Below is a small trained network, with its code and all its weights. Each question gives an input and a class and asks what happens when units are switched off, that is, made to give their printed mean instead of their output.

import numpy as np


def w(rows, s, z=0):
    codes = np.array(rows[::2]) - 128.0
    scale = np.full(codes.shape[1], s)
    scale[-1] = z or s
    return codes * scale


def f(y):
    return np.maximum(y, 0)


def log_softmax(a):
    a = a - a.max(-1, keepdims=True)
    return a - np.log(np.exp(a).sum(-1, keepdims=True))


def net(x, mask):
    res = np.array(x, float).reshape(1, 3) / 4 @ E
    y = f(res @ A[0][:, :-1].T + A[0][:, -1])
    res = res + np.where(mask, y, B[0][:, -1]) @ B[0][:, :-1]
    return log_softmax(res[-1] @ U[:, :-1].T + U[:, -1])


A, B = {}, {}
E = w([
[196,168,86,154,183],'x0',
[84,157,175,95,182],'x1',
[2,83,67,179,203],'x2',
],0.009)
A[0] = w([
[189,96,194,147,97,3],'N1',
[164,143,172,50,56,156],'N2',
[199,232,162,80,60,148],'N3',
[175,204,57,154,201,158],'N4',
[67,141,117,71,69,38],'N5',
[177,104,47,182,83,220],'N6',
[43,139,35,116,188,147],'N7',
[192,146,176,111,44,253],'N8',
[133,157,84,162,181,75],'N9',
[33,36,87,149,194,102],'N10',
[82,114,145,126,73,44],'N11',
[84,117,38,142,186,35],'N12',
[54,160,131,138,163,248],'N13',
[191,26,60,141,113,132],'N14',
[44,110,49,180,119,7],'N15',
[174,116,168,97,117,2],'N16',
[107,124,178,111,155,153],'N17',
[163,210,226,120,47,10],'N18',
[61,192,156,98,95,127],'N19',
[79,76,151,86,78,140],'N20',
[142,139,122,78,88,15],'N21',
[135,69,22,152,111,72],'N22',
[101,58,174,146,59,59],'N23',
[141,52,76,188,2,147],'N24',
[40,137,92,221,184,63],'N25',
[66,66,158,76,45,122],'N26',
[96,91,161,140,67,154],'N27',
[81,85,74,189,164,163],'N28',
[36,137,134,115,7,115],'N29',
[94,194,193,76,196,119],'N30',
],0.0083,0.0026)
B[0] = w([
[126,172,83,118,27,168],'N1',
[69,123,67,65,84,224],'N2',
[107,117,26,117,72,254],'N3',
[193,164,72,159,164,213],'N4',
[205,211,94,131,196,151],'N5',
[134,58,111,50,198,205],'N6',
[127,140,82,33,85,238],'N7',
[61,74,44,69,69,247],'N8',
[184,179,37,92,114,173],'N9',
[125,124,123,51,48,251],'N10',
[183,183,64,160,139,149],'N11',
[135,165,82,111,56,206],'N12',
[117,85,113,26,95,209],'N13',
[187,57,149,74,183,183],'N14',
[109,156,124,125,3,206],'N15',
[49,160,94,112,57,162],'N16',
[158,131,93,45,138,160],'N17',
[91,132,89,50,62,219],'N18',
[220,104,94,96,208,163],'N19',
[177,131,56,124,106,176],'N20',
[79,137,145,91,86,150],'N21',
[187,99,146,73,67,185],'N22',
[194,165,102,159,209,162],'N23',
[173,48,131,74,187,202],'N24',
[40,136,70,55,84,235],'N25',
[230,214,37,144,192,189],'N26',
[155,73,52,156,204,169],'N27',
[109,106,79,82,60,228],'N28',
[196,165,48,160,169,184],'N29',
[189,99,145,60,172,191],'N30',
],0.0053,0.0076)
U = w([
[106,174,116,55,19,74],'0',
[191,219,17,90,205,203],'1',
[174,99,130,1,159,254],'2',
[115,119,129,80,106,198],'3',
[59,62,216,188,206,2],'4',
[44,63,190,158,172,2],'5',
[131,181,174,114,165,2],'6',
],0.0077,0.0026)

Each question gives the input, the list of numbers given to net, and the class t.
The units are the neurons (one row each of A and B). Each row of codes is followed by its name. A weight is (code - 128) times the scale printed after its matrix; where a second scale follows, it is the last column's (A, B and U).
mask holds one flag per neuron, in row order. A switched-off neuron (its flag False) gives its mean, the last column of its row in B, instead of its output. The means were averaged over made-up inputs and are rounded, as every weight is.
A unit's drop is (log p(t) with every unit on - log p(t) with that unit switched off) / (log p(t) with every unit on - log p(t) with every unit switched off).
The circuit of an input: a set's keep is (log p(t) with only the set's units on - log p(t) with every unit switched off) / (log p(t) with every unit on - log p(t) with every unit switched off). Starting from the 12 units with the biggest drops (on a tie, the unit counted first), units are removed one at a time, each time the one whose removal leaves the highest keep (on an exact tie, the one counted first), for as long as the keep stays at least 0.8.
circuit, biggest first: the units of the circuit, biggest drop first
unit that matters most: the unit with the biggest drop
drop when u is switched off: that unit's drop, to one decimal
input [-4,3,3], class 1: circuit, biggest first	(N26; N29; N8)
input [-2,-8,-3], class 2: circuit, biggest first	(N24; N6)
input [-3,8,8], class 0: circuit, biggest first	(N15; N10)
input [6,-7,-2], class 2: circuit, biggest first	(N6; N14)
input [-7,7,2], class 1: circuit, biggest first	(N26; N29; N5)
input [-2,-8,-1], class 2: circuit, biggest first	(N24; N6)
input [-6,4,3], class 1: circuit, biggest first	(N26; N29; N5)
input [-4,-8,0], class 2: circuit, biggest first	(N24)
input [6,-8,-4], class 2: circuit, biggest first	(N6; N14)
input [4,-8,7], class 2: circuit, biggest first	(N14; N22)
input [-8,2,-5], class 1: drop when N26 is switched off	0.2
input [4,-6,-1], class 2: drop when N26 is switched off	0.2
input [-5,-2,-1], class 1: drop when N26 is switched off	0.1
input [0,-5,8], class 0: unit that matters most	N15
